Below are the code and all the weights of a small trained network. Each question names an input and a class and asks about switching units off, where a switched-off unit gives its printed mean instead of its output.

import numpy as np


def w(rows, s, z=0):
    codes = np.array(rows[::2]) - 128.0
    scale = np.full(codes.shape[1], s)
    scale[-1] = z or s
    return codes * scale


def f(y):
    return y / 2 * (1 + np.tanh(0.7978845608 * (y + 0.044715 * y**3)))


def log_softmax(a):
    a = a - a.max(-1, keepdims=True)
    return a - np.log(np.exp(a).sum(-1, keepdims=True))


def net(x, mask):
    res = np.array(x, float).reshape(1, 6) / 4 @ E
    y = f(res @ A[0][:, :-1].T + A[0][:, -1])
    res = res + np.where(mask, y, B[0][:, -1]) @ B[0][:, :-1]
    return log_softmax(res[-1] @ U[:, :-1].T + U[:, -1])


A, B = {}, {}
E = w([
[126,122,132,124,128,128,126,124,129],'x0',
[136,58,85,218,119,214,64,99,155],'x1',
[8,121,150,142,220,150,137,142,120],'x2',
[105,151,148,122,119,119,175,8,234],'x3',
[129,126,125,127,127,131,133,128,131],'x4',
[129,127,131,126,128,129,129,128,124],'x5',
],0.011)
A[0] = w([
[43,143,176,110,191,123,166,117,146,135],'n0',
[164,82,96,156,113,164,90,160,96,148],'n1',
[130,152,132,85,135,94,132,203,38,170],'n2',
[136,154,136,100,134,94,131,184,79,141],'n3',
[20,139,168,118,200,129,156,123,138,161],'n4',
[213,112,90,140,72,137,101,143,112,194],'n5',
[255,114,90,126,57,136,105,133,116,243],'n6',
[133,71,93,166,137,174,78,167,91,113],'n7',
[117,99,95,177,112,188,114,41,210,74],'n8',
[106,183,174,81,133,71,182,95,157,124],'n9',
[135,82,94,165,135,172,88,164,93,120],'n10',
[129,145,132,118,131,111,133,172,82,114],'n11',
[102,99,105,171,144,165,106,101,155,129],'n12',
[197,164,114,111,73,104,130,106,148,254],'n13',
[76,87,126,155,180,170,111,158,109,152],'n14',
[165,174,148,88,81,84,153,103,161,173],'n15',
[130,149,133,85,135,77,125,193,61,160],'n16',
],0.0086,0.0047)
B[0] = w([
[63,177,92,220,185,140,90,150,195,214],'n0',
[106,181,76,162,99,102,38,123,125,198],'n1',
[166,43,190,156,151,139,149,220,156,218],'n2',
[182,55,188,135,145,124,161,156,184,182],'n3',
[46,172,107,215,197,145,78,158,166,237],'n4',
[148,149,91,181,73,27,64,132,202,208],'n5',
[177,138,90,161,70,11,87,120,205,245],'n6',
[74,209,80,107,102,159,69,74,89,210],'n7',
[203,2,223,163,143,115,155,244,172,238],'n8',
[90,223,56,124,121,77,121,67,172,202],'n9',
[65,212,74,123,100,163,65,79,88,201],'n10',
[133,82,150,150,136,129,120,185,136,162],'n11',
[100,92,174,99,123,175,125,198,73,197],'n12',
[191,108,128,57,36,42,173,84,143,214],'n13',
[59,134,158,102,152,210,122,141,64,214],'n14',
[148,146,122,57,74,93,176,80,104,195],'n15',
[161,59,163,153,148,121,148,180,167,203],'n16',
],0.0064,0.011)
U = w([
[187,35,172,122,98,98,137,148,143,188],'0',
[106,204,42,166,134,100,88,103,157,170],'1',
[110,75,203,155,186,168,142,172,130,172],'2',
[73,166,112,112,128,191,103,117,1,6],'3',
[139,164,112,53,104,105,187,24,118,85],'4',
],0.0089,0.0011)

Each question gives the input, the list of numbers given to net, and the class t.
The units are the neurons (one row each of A and B). Each row of codes is followed by its name. A weight is (code - 128) times the scale printed after its matrix; where a second scale follows, it is the last column's (A, B and U).
mask holds one flag per neuron, in row order. A switched-off neuron (its flag False) gives its mean, the last column of its row in B, instead of its output. The means were averaged over made-up inputs and are rounded, as every weight is.
A unit's drop is (log p(t) with every unit on - log p(t) with that unit switched off) / (log p(t) with every unit on - log p(t) with every unit switched off).
The circuit of an input: a set's keep is (log p(t) with only the set's units on - log p(t) with every unit switched off) / (log p(t) with every unit on - log p(t) with every unit switched off). Starting from the 12 units with the biggest drops (on a tie, the unit counted first), units are removed one at a time, each time the one whose removal leaves the highest keep (on an exact tie, the one counted first), for as long as the keep stays at least 0.8.
units of the circuit, in order: the units of the circuit, biggest drop first
top k neurons: the k neurons with the biggest drops, biggest first
drop of u: that unit's drop, to one decimal
input [-6,3,-8,6,1,4], class 0: units of the circuit, in order	[n8]
input [8,4,1,3,1,5], class 2: top 2 neurons	[n6; n13]
input [-1,1,-7,-6,1,-1], class 1: top 2 neurons	[n8; n1]
input [6,1,-3,-6,4,8], class 1: top 2 neurons	[n8; n1]
input [4,3,0,1,6,-4], class 0: top 3 neurons	[n4; n0; n9]
input [7,-2,1,-5,-6,-6], class 2: top 2 neurons	[n13; n6]
input [-2,2,-1,1,-5,0], class 0: top 3 neurons	[n9; n4; n0]
input [-4,2,1,1,-2,-7], class 2: top 2 neurons	[n9; n6]
input [-4,7,1,1,-7,7], class 2: top 2 neurons	[n8; n9]
input [0,8,4,0,6,-2], class 3: drop of n7	0.2
input [3,2,1,-1,6,-6], class 3: drop of n9	0.1
input [-8,4,-5,7,3,3], class 0: drop of n8	0.2
